Below are the code and all the weights of a small trained network. Each question names an input and a class and asks about switching units off, where a switched-off unit gives its printed mean instead of its output.

import numpy as np


def w(rows, s, z=0):
    codes = np.array(rows[::2]) - 128.0
    scale = np.full(codes.shape[1], s)
    scale[-1] = z or s
    return codes * scale


def norm(h):
    return h / np.sqrt((h * h).mean(-1, keepdims=True) + 1e-5)


def f(y):
    return np.maximum(y, 0)


def log_softmax(a):
    a = a - a.max(-1, keepdims=True)
    return a - np.log(np.exp(a).sum(-1, keepdims=True))


def net(x, mask):
    res = np.array(x, float).reshape(1, 3) / 4 @ E
    u = 0
    for l in range(2):
        y = f(norm(res) @ A[l][:, :-1].T + A[l][:, -1])
        res = res + np.where(mask[u : u + 15], y, B[l][:, -1]) @ B[l][:, :-1]
        u += 15
    return log_softmax(norm(res)[-1] @ U[:, :-1].T + U[:, -1])


A, B = {}, {}
E = w([
[162,152,111,209,203,204,153,148,113],'x0',
[78,135,96,86,137,178,88,161,233],'x1',
[78,135,101,182,141,167,146,254,133],'x2',
],0.0071)
A[0] = w([
[191,157,103,149,198,137,137,126,121,68],'L0N1',
[32,94,73,185,97,141,162,172,178,79],'L0N2',
[79,96,128,178,137,58,83,224,106,118],'L0N3',
[63,118,89,151,61,142,87,85,105,223],'L0N4',
[106,125,126,125,152,134,232,215,147,205],'L0N5',
[113,105,133,68,155,187,113,121,137,128],'L0N6',
[157,96,147,132,110,92,203,167,77,84],'L0N7',
[142,162,98,109,136,197,148,114,127,128],'L0N8',
[105,136,127,71,176,45,75,255,124,84],'L0N9',
[103,112,88,116,203,169,118,97,192,125],'L0N10',
[108,142,112,69,123,87,104,160,210,139],'L0N11',
[136,152,148,105,114,189,154,113,222,7],'L0N12',
[168,93,162,126,128,108,183,118,85,130],'L0N13',
[101,182,99,145,126,124,61,110,219,81],'L0N14',
[103,106,122,172,68,107,126,122,57,66],'L0N15',
],0.0078,0.0021)
B[0] = w([
[55,189,80,105,89,132,170,131,95,204],'L0N1',
[183,193,182,155,129,134,25,111,61,250],'L0N2',
[84,61,224,132,185,147,200,151,190,226],'L0N3',
[155,100,106,206,62,32,130,110,135,186],'L0N4',
[142,131,124,158,108,49,18,130,182,254],'L0N5',
[38,60,169,105,127,141,163,142,128,183],'L0N6',
[31,60,81,101,108,124,158,137,184,199],'L0N7',
[136,57,123,87,96,107,156,93,185,180],'L0N8',
[118,74,220,66,151,178,246,158,155,222],'L0N9',
[170,107,197,86,177,140,162,128,155,218],'L0N10',
[128,179,58,219,104,150,156,144,37,243],'L0N11',
[121,111,188,89,136,79,219,171,126,189],'L0N12',
[221,225,142,165,109,150,83,151,178,207],'L0N13',
[120,146,1,159,115,167,96,111,94,218],'L0N14',
[117,94,131,42,198,172,144,226,147,184],'L0N15',
],0.0057,0.0058)
A[1] = w([
[108,84,144,61,153,182,153,121,160,106],'L1N1',
[95,107,27,135,80,148,102,80,136,75],'L1N2',
[71,117,92,112,120,83,113,128,176,116],'L1N3',
[82,118,146,124,93,115,96,159,118,28],'L1N4',
[115,138,138,117,95,132,105,160,130,4],'L1N5',
[175,190,142,144,165,143,100,173,136,170],'L1N6',
[158,177,107,108,107,179,173,107,65,41],'L1N7',
[107,133,123,205,93,105,96,151,92,125],'L1N8',
[164,131,157,123,206,172,110,104,113,183],'L1N9',
[254,151,148,148,78,103,132,148,135,131],'L1N10',
[119,101,127,132,194,123,151,135,111,184],'L1N11',
[78,150,142,229,119,140,130,139,124,67],'L1N12',
[106,151,108,142,93,150,161,68,86,149],'L1N13',
[92,121,122,166,102,140,55,204,159,144],'L1N14',
[123,186,148,115,190,148,92,92,158,221],'L1N15',
],0.0098,0.0032)
B[1] = w([
[99,108,228,100,184,36,178,118,107,187],'L1N1',
[192,95,164,180,115,239,62,192,155,181],'L1N2',
[173,178,91,180,152,179,113,105,119,173],'L1N3',
[119,140,116,65,225,85,156,116,87,163],'L1N4',
[99,150,133,75,185,110,196,100,63,141],'L1N5',
[196,111,101,125,103,175,62,76,136,231],'L1N6',
[146,54,128,162,74,232,2,176,227,180],'L1N7',
[79,147,133,61,149,63,156,84,56,183],'L1N8',
[107,49,134,120,120,166,191,192,179,192],'L1N9',
[94,170,82,125,160,63,163,106,59,209],'L1N10',
[69,117,174,94,103,102,205,115,144,184],'L1N11',
[105,178,87,86,113,64,150,35,69,211],'L1N12',
[152,158,128,179,152,204,59,184,189,200],'L1N13',
[192,152,63,154,103,91,107,67,104,255],'L1N14',
[63,118,148,144,77,197,133,225,142,193],'L1N15',
],0.0072)
U = w([
[127,202,68,73,130,3,149,65,10,222],'0',
[197,112,94,164,36,246,56,164,182,255],'1',
[15,29,255,17,166,99,241,219,187,26],'2',
],0.0077,0.00082)

Each question gives the input, the list of numbers given to net, and the class t.
The units are the neurons (one row each of A and B). Each row of codes is followed by its name. A weight is (code - 128) times the scale printed after its matrix; where a second scale follows, it is the last column's (A, B and U).
mask holds one flag per neuron, layer by layer. A switched-off neuron (its flag False) gives its mean, the last column of its row in B, instead of its output. The means were averaged over made-up inputs and are rounded, as every weight is.
A unit's drop is (log p(t) with every unit on - log p(t) with that unit switched off) / (log p(t) with every unit on - log p(t) with every unit switched off).
The circuit of an input: a set's keep is (log p(t) with only the set's units on - log p(t) with every unit switched off) / (log p(t) with every unit on - log p(t) with every unit switched off). Starting from the 12 units with the biggest drops (on a tie, the unit counted first), units are removed one at a time, each time the one whose removal leaves the highest keep (on an exact tie, the one counted first), for as long as the keep stays at least 0.8.
units of the circuit, in order: the units of the circuit, biggest drop first
k most important neurons: the k neurons with the biggest drops, biggest first
top k neurons in layer l: the k neurons of layer l with the biggest drops, biggest first
drop of u: that unit's drop, to one decimal
input [1,-3,0], class 1: 3 most important neurons -> (L0N13 L0N9 L0N3)
input [0,-1,4], class 2: 3 most important neurons -> (L0N3 L0N9 L0N11)
input [-7,7,4], class 0: most important neuron -> (L0N11)
input [1,-5,-7], class 1: top 2 neurons in layer 1 -> (L1N7 L1N12)
input [-8,3,0], class 1: 3 most important neurons -> (L0N11 L1N2 L0N5)
input [-8,7,1], class 0: units of the circuit, in order -> (L1N4 L0N11)
input [-1,3,6], class 0: top 2 neurons in layer 0 -> (L0N5 L0N2)
input [1,3,-4], class 2: top 3 neurons in layer 0 -> (L0N10 L0N12 L0N6)
input [0,-8,4], class 2: top 3 neurons in layer 1 -> (L1N11 L1N10 L1N6)
input [0,-6,3], class 2: 2 most important neurons -> (L0N15 L0N3)
input [-6,3,1], class 0: top 2 neurons in layer 0 -> (L0N11 L0N4)
input [0,0,3], class 2: 2 most important neurons -> (L0N3 L0N9)
input [-6,8,6], class 0: top 2 neurons in layer 0 -> (L0N11 L0N2)
input [2,-8,-2], class 1: 2 most important neurons -> (L0N5 L1N7)
input [-2,-4,6], class 2: units of the circuit, in order -> (L0N3)
input [2,-7,-5], class 1: 2 most important neurons -> (L0N5 L1N7)
input [-8,2,1], class 0: top 2 neurons in layer 0 -> (L0N11 L0N4)
input [-5,6,6], class 0: 2 most important neurons -> (L0N11 L0N2)
input [-8,5,7], class 0: drop of L0N11 -> 0.2
input [8,-7,-6], class 1: drop of L0N1 -> 0.0
input [7,7,-2], class 2: drop of L0N10 -> 0.3
input [-5,2,7], class 0: drop of L0N2 -> 0.2
input [-3,-8,5], class 2: most important neuron -> (L0N15)
